Below are the code and all the weights of a small trained network. Each question names an input and a class and asks about switching units off, where a switched-off unit gives its printed mean instead of its output.

import numpy as np


def w(rows, s, z=0):
    codes = np.array(rows[::2]) - 128.0
    scale = np.full(codes.shape[1], s)
    scale[-1] = z or s
    return codes * scale


def f(y):
    return y / 2 * (1 + np.tanh(0.7978845608 * (y + 0.044715 * y**3)))


def log_softmax(a):
    a = a - a.max(-1, keepdims=True)
    return a - np.log(np.exp(a).sum(-1, keepdims=True))


def net(x, mask):
    res = np.array(x, float).reshape(1, 5) / 4 @ E
    y = f(res @ A[0][:, :-1].T + A[0][:, -1])
    res = res + np.where(mask, y, B[0][:, -1]) @ B[0][:, :-1]
    return log_softmax(res[-1] @ U[:, :-1].T + U[:, -1])


A, B = {}, {}
E = w([
[135,129,124,114,163,13],'x0',
[127,127,128,128,127,128],'x1',
[35,127,11,125,157,134],'x2',
[133,5,129,63,130,136],'x3',
[128,128,128,129,129,128],'x4',
],0.014)
A[0] = w([
[61,127,13,125,149,135,162],'n0',
[179,130,209,130,110,123,231],'n1',
[72,127,27,127,149,135,164],'n2',
[106,128,84,130,139,130,146],'n3',
[115,117,108,115,135,131,125],'n4',
[131,128,126,115,156,1,172],'n5',
[129,160,127,144,123,123,177],'n6',
[131,137,136,139,120,138,167],'n7',
[119,145,118,137,132,123,131],'n8',
[117,144,113,138,132,124,127],'n9',
[178,129,226,131,113,123,238],'n10',
[126,243,125,182,126,120,247],'n11',
[130,58,129,91,130,133,157],'n12',
[137,117,142,121,123,135,142],'n13',
[127,128,129,133,112,198,210],'n14',
[122,126,118,121,134,121,127],'n15',
[133,112,136,121,123,137,135],'n16',
[130,128,127,121,143,62,160],'n17',
[126,128,129,134,113,196,204],'n18',
[132,43,128,75,128,134,164],'n19',
[128,132,132,134,120,143,162],'n20',
[132,128,125,121,144,55,163],'n21',
[131,14,130,71,131,136,161],'n22',
[118,115,112,116,135,132,123],'n23',
[123,100,120,109,132,136,132],'n24',
[121,113,117,115,135,132,124],'n25',
[126,128,130,135,113,197,206],'n26',
],0.018,0.012)
B[0] = w([
[116,119,46,136,155,118,233],'n0',
[141,136,189,129,103,138,231],'n1',
[113,121,39,132,156,119,220],'n2',
[123,125,97,124,140,121,166],'n3',
[131,115,111,139,128,123,143],'n4',
[176,138,127,114,120,19,209],'n5',
[125,153,134,137,136,127,164],'n6',
[123,141,137,134,131,139,148],'n7',
[123,139,123,117,138,123,141],'n8',
[121,138,115,114,142,121,143],'n9',
[144,137,234,125,96,140,243],'n10',
[111,253,139,151,161,123,251],'n11',
[137,83,120,120,110,131,185],'n12',
[126,120,139,120,120,139,143],'n13',
[85,120,131,137,137,206,189],'n14',
[131,125,120,131,129,119,133],'n15',
[127,119,130,122,125,137,140],'n16',
[163,136,128,118,121,65,171],'n17',
[87,122,131,136,139,211,186],'n18',
[140,45,120,106,96,137,201],'n19',
[119,137,132,133,132,146,144],'n20',
[162,138,128,118,120,63,175],'n21',
[144,46,119,109,95,136,219],'n22',
[132,115,114,140,125,124,140],'n23',
[131,107,118,132,120,130,148],'n24',
[132,116,119,136,124,126,138],'n25',
[90,124,130,136,139,210,187],'n26',
],0.016,0.027)
U = w([
[70,209,254,232,137,226,252],'0',
[117,37,222,73,54,247,163],'1',
[22,200,62,199,220,205,119],'2',
[69,12,47,140,134,214,105],'3',
[203,235,236,167,106,33,173],'4',
[224,58,214,28,37,51,57],'5',
[133,213,61,136,203,11,107],'6',
[195,35,38,88,114,35,33],'7',
],0.0041,0.0018)

Each question gives the input, the list of numbers given to net, and the class t.
The units are the neurons (one row each of A and B). Each row of codes is followed by its name. A weight is (code - 128) times the scale printed after its matrix; where a second scale follows, it is the last column's (A, B and U).
mask holds one flag per neuron, in row order. A switched-off neuron (its flag False) gives its mean, the last column of its row in B, instead of its output. The means were averaged over made-up inputs and are rounded, as every weight is.
A unit's drop is (log p(t) with every unit on - log p(t) with that unit switched off) / (log p(t) with every unit on - log p(t) with every unit switched off).
The circuit of an input: a set's keep is (log p(t) with only the set's units on - log p(t) with every unit switched off) / (log p(t) with every unit on - log p(t) with every unit switched off). Starting from the 12 units with the biggest drops (on a tie, the unit counted first), units are removed one at a time, each time the one whose removal leaves the highest keep (on an exact tie, the one counted first), for as long as the keep stays at least 0.8.
units of the circuit, in order: the units of the circuit, biggest drop first
most important unit: the unit with the biggest drop
k most important neurons: the k neurons with the biggest drops, biggest first
drop of u: that unit's drop, to one decimal
input [7,7,0,1,0], class 5: units of the circuit, in order -> (n11; n0)
input [-3,-8,-6,0,2], class 0: most important neuron -> (n22)
input [3,-1,0,5,4], class 5: 2 most important neurons -> (n0; n2)
input [-6,8,1,2,4], class 3: units of the circuit, in order -> (n10; n11)
input [-4,7,1,0,-4], class 2: units of the circuit, in order -> (n10; n22)
input [-1,-3,1,7,8], class 3: units of the circuit, in order -> (n10; n5)
input [1,2,8,-7,-3], class 6: units of the circuit, in order -> (n14; n18)
input [-8,4,1,5,7], class 3: 2 most important neurons -> (n10; n1)
input [1,-4,-2,0,-8], class 4: 2 most important neurons -> (n22; n19)
input [-1,-3,0,-2,-4], class 0: 2 most important neurons -> (n0; n2)
input [-3,-3,3,0,2], class 2: 2 most important neurons -> (n22; n19)
input [-1,2,1,-6,-8], class 2: 2 most important neurons -> (n10; n1)
input [-5,-7,-2,0,1], class 0: 2 most important neurons -> (n22; n19)
input [3,0,1,-2,-5], class 6: most important unit -> n10
input [5,2,1,-7,8], class 6: 2 most important neurons -> (n10; n1)
input [8,-8,5,1,-3], class 7: drop of n11 -> 2.6
input [1,8,5,1,0], class 7: drop of n11 -> 1.1
input [-5,-6,2,2,8], class 3: drop of n23 -> 0.0
